Each row has a name. Each piece below is followed by the name of the row it came from, unless a question asks for something else. Each question is about the rows just above it. Places in a row count from 1.

[135 102 115 166] : q745
[135 135 163 163] : q410
[115 106 123 164] : q535
[115 106 123 219] : q193
Among the named rows, does one hold [135 135 163] next to each other, in this order? -> yes
Places of [163] in row q410: -> 3 4

[131  83 137 153 174 126  92 129 110 128 145 119 120 141 109 130 194 114
 130  88 142 124 120 125 121 147 148 106 128 129  96  87 120 145 128 102
 113 111 136 131 161 131 116 151 177 172 107  89  90 140 121 116 109 112
 146 122 113 127 147 125 100 106 148] -> q106
[ 94 172 122 137 118  84 144 151 137 142 104 125 112 113 151 119  74 122
 104 195 121 124 150 129 135 152  86 153 133 115 125 131 132 131  91 132
 115 157 121 132 130 103 128 109 105 133 148 119 145 129 124 137 106 114
  84 126 121  69 126 110 108 139 111] -> q536
[ 92 169 120 136 119  86 140 151 144 142 101 123 116 112 156 124  74 121
 101 193 122 130 150 124 131 147  87 156 134 116 120 126 129 134  89 127
 117 154 122 130 131 105 127 108 105 132 149 116 145 134 127 135 104 114
  86 125 121  69 126 110 106 136 110] -> q835
[129  85 128 159 170 138  94 130 135 129 121 119 131 125 108 147 165 114
 109  95 135 141 116 113 111 118 151 116 127 124  86  84 123 141 114  85
 119 113 138 140 161 128 111 133 154 173 113  92  93 164 123 111 104 104
 134 115 110 102 133 138  96 107 134] -> q551
[106 109 128  98 127 123 116 117 101 127 153 117 139 157 168 126 157 120
 161  94 154 129 138 131 145 169 124 112 140 155 154 114 114 152 150 178
 129 114 141 101 122 161 148 141 158 109 111  99 125 114 146 134 132 172
 180 160 156 208 160 104 130 108 147] -> q675
[145 162 142 149 112  90 148 137 115 126 136 150  96 162 103 104  95 138
 135 171 112 102 130 173 151 133 102 126 122 109 149 178 162 106 120 151
 108 153 111 154 119  95 131 125 105 130 140 163 130 108  82 145 131 116
  80 123 113  82 115 162 136 170 117] -> q708
Every place of [162] in q708: -> 2 14 33 60
Which row holds [133 151 173 130 102 112 171 135 138  95 104 103] read backwards? -> q708
Which row holds [121 157] read backwards? -> q536

[112 107 150  98 116 138 125 106 145 137 137 135 136 130 138 150]  q549
[131 142  94 151 155 151 113 140  94 163 145 108 140 109 101  94]  q915
[ 82  90 163  95 135 155 101  92 150 125 156 101 156 141 135 160]  q693
[121 121 159 126 128 124 135 121 154 126 127 145 129 141 148 158]  q797
[ 62  76 137  78 146 188  71  78 121 215 183  60 176 142 155 174]  q344
[163  95 135 155 101  93  71  78 121 215 183  60 176  64 107 133]  q626
[135 127 153 123 115 116 146 125 152 108 118 163 120 155 149 154]  q393
[ 82  90 163  95 135 155 101  92 150 172 156 101 156 101 135 160]  q241
[141 137  91 128 130 146 124 134  96 143 138 128 132 124 104  94]  q226
[186 164 149 155  98  74 192 159 161  44  78 224  85 209 168 154]  q989
[129 119 120 103 112 140 129 116 122 132 135 139 131 132 123 123]  q107
Which row holds [ 82  90 163  95 135 155 101  92 150 125 156 101 156 141 135 160]? -> q693
Is [159 160] printed in one of the named rows, side by side and in this order? -> no
Which row holds [ 94 142 131] read backwards? -> q915
which: [ 82  90 163  95 135 155 101  92 150 172 156 101 156 101 135 160] -> q241
[150 107] is which row, read backwards? -> q549
Is [121 154 126 127 146] printed in one of the named rows, side by side and in this order? -> no

[136 124  75 127 144 185 136 111] = q618
[215 215 128 215 128 213 128 128] = q973
[134 223  77 123 141 129 133 105] = q828
[185 144] is which row, read backwards? -> q618
Every place of [128] in q973: -> 3 5 7 8
Is [128 215] printed in one of the named rows, side by side and in this order? -> yes
At which places does q618 hold [75]? -> 3
[129 141 123  77 223 134] is which row, read backwards? -> q828
Every place of [111] in q618: -> 8

[145 171 131 157 194] = q274
[221 123  75 150 131] = q197
[155  91 118  51 129] = q399
[169  67  91 123  49] = q582
[124 162 123 122 189] = q858
[123 172 129 184 168] = q545
[155  91 118  51 143] = q521
Among the named rows, does one hold [123  75 149] next to each other, in this order? -> no
Among the named rows, does one hold [ 91 118] next to each other, in this order? -> yes

[146 163 120  86  86  86 131 137 130  50 110 153 110 132 146  86 209 138
  89  86] -> q677
[141 175 127  76  88 138 132 112 131  79 123 107 114 122 134  77 181  87
  72  96] -> q868
[125 127 130 133 124 111 117 138 146  22 134 190 135 117 140 191 144 134
 113 107] -> q329
[111 122 141 145 104  94 111 107 154  47 131 153 154  96 121 181  82  73
 107 128] -> q217
[136 173 131  80  83 133 130 103 134  87 121  97 120 116 129  75 163  70
  85 103] -> q766
[112 127 143 138  95  95 113  97 154  61 128 136 155  93 117 163  77  55
 100 130] -> q952
[122 138 132  79 175 127  88  76 112 131 121  97 142  98 116 104 103  38
  80 122] -> q403
At which places does q677 hold [86]? -> 4 5 6 16 20
Which row holds [ 79 131 112 132 138  88  76 127 175] read backwards? -> q868
Is [173 131  79] printed in one of the named rows, side by side and in this order? -> no

[191 198 140 237 158  66 178 202 149  73  77 187  87 185 175 132 188  36
  38 156  51 176  80 124  22] = q896
[158 128 206 206  70  64  28 121 197  28  73 223  76 206 178 190 174  89
 206 186  76 163  79  28  76] = q600
[ 49  89 162 112 192 171  48  27 132 223 181  29 174  45 120 155  38 157
 160 135 161  42 178 152 163] = q947
[156 163  32 168 162 161  95 154  52 167 142  88 129  92  62  33 145 143
 166  48 154 153 127  94 147] = q441
[237 158  65 195 114 101 177 218  66  59  97 190  93 166 112  59 209  94
  88  74  86 224  92  97  96] = q796
Which row holds this, read backwards? [ 29 181] -> q947
Which row holds [ 66 158 237] read backwards? -> q896
Places of [28] in row q600: -> 7 10 24
Does one of the named rows hold [176  79 124] side by side, in this order? -> no

[ 42  43 104  43] -> q371
[ 76 184 209  33] -> q543
[134 216 110  98] -> q783
[ 98 110] is which row, read backwards? -> q783
Among the named rows, does one hold [42 43] next to each other, in this order? -> yes
Is [ 42  44 104] printed in one of the named rows, side by side and in this order? -> no
Every place of [43] in q371: -> 2 4

[ 96 130 160 162 142 130 130 132 129 131 129 100 143 128 121 165 130  85
 155 129 170 130  81 135 105] -> q319
[101 115 174 154 141 113 159 142 132 122 124 159 146 127 115 106 132  93
 107 143 104 141 104 120 152] -> q657
[101 115 114 154 141 113 159 128 132 122 124 159 146 127 115 106 123  93
 107 143 104 141 104 120 152] -> q363
[162 127 112  97 116 116  90 125 122 124 120 149 114 126 131 109 122 169
 111 117 103 118 166 113 149] -> q17
[116 119  90 131 139  90 135 135 131 112  75 167 134 131 128  77 125 119
  97 141  86 137 112  90 150] -> q313
[156 135 158  99 118 147 108 119 124 134  43 108 110 130 133 151 134 160
 164 119 167 117 130 119  88] -> q547
Is [ 93 107 142 104 141] printed in one of the named rows, side by side and in this order? -> no
Does one of the named rows hold [ 90 136 135] side by side, in this order? -> no
At which places does q319 hold [129]? -> 9 11 20
Places of [107] in row q657: -> 19

[ 60 189  89 122  40  69 192 142  61 155] -> q240
[112 118 191 138  71 118  47  61  39 165] -> q634
[203 114 111 102 171  97 145  47 173 200] -> q198
[115  58  59 164 100 165 209 133 112 123] -> q402
[178 148 134 105 133 130 171 198 188 137] -> q150
[ 75 118 191 138  71 188  62  80 114  92] -> q400
[175 195 103  73  95 152 131  45  73 208] -> q26
[112 118 191 138  71 188  62  80 191  92] -> q278
[112 118 191 118  71 188  62  80 114  92] -> q219
[161  63 167 127 126 176 103  58 203 204] -> q167
Among the named rows, does one hold [111 102 171  97 145] next to each other, in this order? -> yes
At which places does q219 hold [62]? -> 7

[113  73 121  75  66 109 117  65 129 113  84  83  85 124  98  76 134  96
  69  87 147  87  87  77  69  79  83] = q878
[135 156 157 160  60 133 131  76 148 143 169 153 164 128  91  71 119  98
  52 105 109  79  76 125  57 154 177] = q486
[115  96 128  86  63 115 112  68 119 109  89  97  90 118  92  75 125 102
  70  90 147  81  85  84  65  96  91] = q699
[135 156 157 160  60 133 156  76 148 143 169 153 164 128  91  71 119  98
  52 105 109  79  76 125  57 154 177] = q617
[185  82 211  90 103 183 174  77 190 103 211  89  88 213 133 210 181 154
 104 167 167 113 167  51  98  77 114] = q570
Is [133 131  76 148] printed in one of the named rows, side by side and in this order? -> yes
At which places does q570 hold [211]? -> 3 11
Is [109  79  76 125] printed in one of the named rows, side by side and in this order? -> yes
Is [113  84] printed in one of the named rows, side by side and in this order? -> yes
Is [156 157 160  60 133] printed in one of the named rows, side by side and in this order? -> yes
Among the named rows, does one hold [ 77 190] next to each other, in this order? -> yes
At which places does q570 hold [103]? -> 5 10

[157 158 189  73 202 101 164 189 167 125 105 140  98 164 157 144 200  97
  87 169 138 154 102 162 161 109 136 132 113 136 150 138 166  36 128 160
  90 154 104 125  52 133] = q188
[152 136 155 107 167 125 143 163 150 106 118 136 107 147 143 153 155 108
 104 155 131 146 110 143 140 121 132 134 119 133 134 139 145  75 125 141
 124 129 132 129 129 124] = q707
[152 136 155 107 167 125 143 163 150 106 118 136 107 147 143 153 155 108
 104 155 131 146 110 143 140 121 132 134 119 133 134 139 145  75 125 141
 119 144 114 124 120 116] = q653
[125 129 140 127 138 116 139 129 132 127 130 131 131 127 126 133 138 132
 134 125 136 125 137 129 129 125 127 120 129 123 140 118 141 130 133 132
 118 127 131 136 124 122] = q342
[143 151 176 111 162  97 155 145 142 138 125 141 131 145 149 134 183 131
 101 127 145 131 139 131 152 112 132 113 120 122 149 120 132 103 133 156
  83 124 131 153  97 129] = q793
[152 136 155 107 167 125 143 163 150 106 118 136 107 147 143 153 155 108
 104 155 131 146 110 143 140 121 132 134 119 133 134 139 145  75 125 141
 119 144 110 121  86 129] = q786
[134 130 179  90 158 112 191 171 173 140 112 125  99 119 128 166 142 110
  95 175 158 136 125 169 150 126 118 128 138 149 166 119 173  70 148 136
 130 174 104 112  74 164] = q555
[112 151 176 111 173  97 155 145 142 138 125 141 131 145 149 134 180 131
 101 127 145 131 139 131 152 112 132 113 120 122 149 120 152 103 133 156
  83 124 131 153  97 129] = q251
which: [152 136 155 107 167 125 143 163 150 106 118 136 107 147 143 153 155 108
 104 155 131 146 110 143 140 121 132 134 119 133 134 139 145  75 125 141
 119 144 114 124 120 116] -> q653
Does one of the named rows hold [118 135 107 147] side by side, in this order? -> no

[133 197 136 127 118  58 121 129  68 136  49 136 140] = q926
[127 129 155 126 121 136 123  55 132 146 144 140  63] = q40
[205 118 128 128 128 132 128 124 120 128 120 128 146] = q911
Which row holds this, read backwards? [129 121  58] -> q926
Which row holds this, read backwards? [197 133] -> q926

[168 164 178 170 229 161 165 168] -> q645
[229 168 170 178 164 160 165 164] -> q122
[167 168 169 170 164 161 165 168] -> q272
Does one of the named rows hold [164 161] side by side, in this order? -> yes
[164 178 170 168 229] is which row, read backwards? -> q122
Among the named rows, does one hold [178 163] next to each other, in this order? -> no
Does one of the named rows hold [170 178] side by side, in this order? -> yes

[124 138  92 112  96 112]  q148
[157 114 193 123 220  82]  q513
[168  79 164 107 200  89]  q489
[106 102 123 128 157 173]  q874
[127 124 112  92 168 111]  q96
[ 76 161 123 193  55 173]  q676
[197 132 143 118 160  20]  q397
[133 147 112 163 166 118]  q87
Where do [157 114 193 123 220  82] appear? -> q513
which: [124 138  92 112  96 112] -> q148

[ 88 127 220 133  64]  q730
[171  74  74  74  74]  q138
[ 66 121 112 180 167]  q991
[ 73 145 118  91 188]  q865
[189 190 122  73 183]  q12
[ 85 212  75  75 187]  q340
[ 65 181 157 147  61]  q488
[ 84  59 190 190 169]  q32
Places of [84] in row q32: -> 1
Which row holds [220 127] read backwards? -> q730
[190 190] is which row, read backwards? -> q32
Every place of [59] in q32: -> 2
At which places does q340 hold [75]? -> 3 4
Places of [74] in row q138: -> 2 3 4 5
Among the named rows, does one hold [121 113 180] next to each other, in this order? -> no

[118 127 102 114  89  97 122 134 115]  q833
[115 114 115 115 116 116 114 113 114]  q289
[123 120 111 118 119 116 122 119 109]  q558
[203 196  57 142  99  91 207 193  68]  q733
Among the named rows, does one hold [102 114  89  97 122] next to each other, in this order? -> yes
Which row holds this, read backwards? [115 134 122] -> q833
Among the named rows, does one hold [116 114 113 113] next to each other, in this order? -> no

[150 131 164 165] = q308
[133 122  47 158] = q63
[ 67 117 118  73] = q669
[ 57 101 139  76] = q463
[ 66 114 106  65] = q993
[150  95 164 164] = q456
[150 131 164 146] = q553
[128 137  69 149] = q59
Does one of the named rows hold [139 101  57] side by side, in this order? -> no
Among the named rows, does one hold [106 114] next to each other, in this order? -> no
Places of [150] in row q456: -> 1
Among the named rows, does one hold [ 66 114 106  65] next to each other, in this order? -> yes
which: [150 131 164 146] -> q553
which: [150 131 164 165] -> q308

[112 168 208  95]  q838
[150 110 105 139]  q767
[168 168 169 168]  q644
Places of [112] in row q838: -> 1
Places of [169] in row q644: -> 3
Places of [168] in row q644: -> 1 2 4
Which row holds this, read backwards? [208 168] -> q838

[141 154 137 150 136 204 148 156 134 129 206 188 140 168 132 128 139 144
 131 143 165 133 211 114 135 139 142 138 135 141 127 137 194 152 168 127
 121 140 135] -> q250
[ 97 127 101  96 103  87  98  99  96 106  90  82  92 169  95 185  90  95
  98 105 101 175  83 185 150 165  94  92 168  93 180  90 112  94 126 115
 176  97 103] -> q378
[189 108 185 196 176 166 183 192 183 175 143 148 187 150 181 163 195 192
 182 179 206 153 156 182 111 140 193 191 141 195 160 188 145 189 125 170
 157 176 189] -> q229
[118 140 104 107 120  74 183 183 192 112 108 100 113  85 110  52 110 105
 109 108  84  65  92  50 127  85 111 111  77 105  59 113  92  99 116 106
  64 114 105] -> q974
[104 157 111 114 105 180 113 113 109  98  90 175 102 116  99 103 102 112
 105 117 114 114 173 101 139 125 100  99 124 105 106 103 177 112 166  98
 111 105 101] -> q700
[120 155 122 131 117 178 128 134 114 113 196 179 117 110 114 102  89 149
 118 121 138  89 199  89 140 133 110 120 125 121  89 120 183 132 172 114
 110 115 112] -> q72
[183 192 183] is which row, read backwards? -> q229
Among the named rows, does one hold [114 110] next to each other, in this order? -> yes
At which places does q250 hold [148]? -> 7
Is [140 118] printed in one of the named rows, side by side and in this order? -> no
At which places does q72 hold [89]? -> 17 22 24 31
Places of [132] in row q250: -> 15

[ 49  80  74 136] = q853
[ 57 144  76 210] = q622
[150 144 210 210] = q994
[116  97 116  84] = q963
[ 57  86 151 210] = q682
[ 49  80  74 206] = q826
Among the named rows, does one hold [49 80] next to each other, in this order? -> yes
Places of [150] in row q994: -> 1
Which row holds this, read backwards? [210 144 150] -> q994
Is [49 81] printed in one of the named rows, side by side and in this order? -> no

[114 184 148  78 170 113] -> q726
[87 50 49 49 49 50] -> q537
[ 88  54  63 132 138  55] -> q938
[ 66  20  20 109 162  20] -> q47
[116 105 108  48 131 106] -> q658
[ 78  78  70 106 161  43] -> q285
[ 89  98  87 105 158  63] -> q36
[128 233 182  61 179 141] -> q65
[121 141  67 112 142 119] -> q734
[ 76  20  38 141 135  33] -> q941
[ 91  57  67 133 136  61] -> q674
[127 201 165  80 164 135] -> q808
Which row holds [136 133  67  57  91] read backwards? -> q674
At which places does q47 hold [66]? -> 1
Among the named rows, does one hold [ 61 179] next to each other, in this order? -> yes
Every place of [49] in q537: -> 3 4 5
Does one of the named rows hold [50 87] side by side, in this order? -> no
Which row holds [158 105  87  98  89] read backwards? -> q36

